Below are the code and all the weights of a small trained network. Each question names an input and a class and asks about switching units off, where a switched-off unit gives its printed mean instead of its output.

import numpy as np


def w(rows, s, z=0):
    codes = np.array(rows[::2]) - 128.0
    scale = np.full(codes.shape[1], s)
    scale[-1] = z or s
    return codes * scale


def f(y):
    return np.maximum(y, 0)


def log_softmax(a):
    a = a - a.max(-1, keepdims=True)
    return a - np.log(np.exp(a).sum(-1, keepdims=True))


def net(x, mask):
    res = np.array(x, float).reshape(1, 7) / 4 @ E
    y = f(res @ A[0][:, :-1].T + A[0][:, -1])
    res = res + np.where(mask, y, B[0][:, -1]) @ B[0][:, :-1]
    return log_softmax(res[-1] @ U[:, :-1].T + U[:, -1])


A, B = {}, {}
E = w([
[255,145,63],'x0',
[131,122,136],'x1',
[146,205,202],'x2',
[131,124,139],'x3',
[143,9,153],'x4',
[111,150,82],'x5',
[112,142,84],'x6',
],0.0087)
A[0] = w([
[175,83,95,7],'N1',
[236,230,131,56],'N2',
[183,113,125,181],'N3',
[173,90,101,3],'N4',
[60,186,142,90],'N5',
[37,46,121,154],'N6',
[179,110,111,27],'N7',
[149,149,126,89],'N8',
[107,148,183,236],'N9',
[114,150,74,135],'N10',
[151,97,95,202],'N11',
[254,108,72,163],'N12',
],0.017,0.0062)
B[0] = w([
[188,193,134,160],'N1',
[150,2,130,233],'N2',
[112,138,113,186],'N3',
[193,189,130,154],'N4',
[89,132,147,183],'N5',
[218,166,123,225],'N6',
[154,201,157,152],'N7',
[133,99,137,144],'N8',
[86,181,100,203],'N9',
[135,167,152,168],'N10',
[96,119,160,187],'N11',
[52,128,112,250],'N12',
],0.022,0.013)
U = w([
[179,146,140,253],'0',
[122,110,146,130],'1',
[253,76,122,8],'2',
],0.013,0.0036)

Each question gives the input, the list of numbers given to net, and the class t.
The units are the neurons (one row each of A and B). Each row of codes is followed by its name. A weight is (code - 128) times the scale printed after its matrix; where a second scale follows, it is the last column's (A, B and U).
mask holds one flag per neuron, in row order. A switched-off neuron (its flag False) gives its mean, the last column of its row in B, instead of its output. The means were averaged over made-up inputs and are rounded, as every weight is.
A unit's drop is (log p(t) with every unit on - log p(t) with that unit switched off) / (log p(t) with every unit on - log p(t) with every unit switched off).
The circuit of an input: a set's keep is (log p(t) with only the set's units on - log p(t) with every unit switched off) / (log p(t) with every unit on - log p(t) with every unit switched off). Starting from all 12 units, units are removed one at a time, each time the one whose removal leaves the highest keep (on an exact tie, the one counted first), for as long as the keep stays at least 0.8.
units of the circuit, in order: the units of the circuit, biggest drop first
k most important neurons: the k neurons with the biggest drops, biggest first
drop of u: that unit's drop, to one decimal
input [3,6,-3,-5,6,6,-2], class 0: units of the circuit, in order : N2
input [7,8,7,5,7,3,7], class 1: 2 most important neurons : N12, N6
input [-8,-6,4,4,6,-5,7], class 0: units of the circuit, in order : N2, N6
input [4,2,6,-7,2,-5,8], class 1: 2 most important neurons : N6, N12
input [-8,-2,8,-7,8,-3,4], class 0: units of the circuit, in order : N6, N2
input [-4,5,1,-8,3,-8,3], class 0: 2 most important neurons : N2, N9
input [-8,2,3,8,8,-8,3], class 0: units of the circuit, in order : N2, N6
input [8,7,-7,-1,-1,-1,3], class 1: 3 most important neurons : N12, N6, N11
input [4,0,-2,1,7,4,-1], class 0: 2 most important neurons : N1, N4
input [3,-3,-5,7,2,-8,8], class 0: 3 most important neurons : N2, N1, N4
input [2,3,5,-2,-4,7,-8], class 2: 2 most important neurons : N2, N12
input [-8,-4,-1,0,8,-3,-2], class 2: 2 most important neurons : N6, N12
input [-7,-4,-5,1,-8,-7,5], class 0: 3 most important neurons : N6, N12, N2
input [3,-8,-4,6,6,-6,3], class 0: units of the circuit, in order : N2
input [-1,-5,-2,1,6,-2,-7], class 2: 3 most important neurons : N6, N12, N5
input [1,7,5,-1,-1,-2,-3], class 2: 2 most important neurons : N12, N2
input [-5,3,7,-2,6,4,4], class 0: 3 most important neurons : N2, N12, N6
input [2,7,1,2,1,-1,-8], class 1: drop of N7 : 0.0
input [6,5,-1,-3,-4,2,5], class 1: drop of N12 : 1.6
input [-7,-1,-2,-4,2,-8,8], class 2: drop of N12 : 0.5
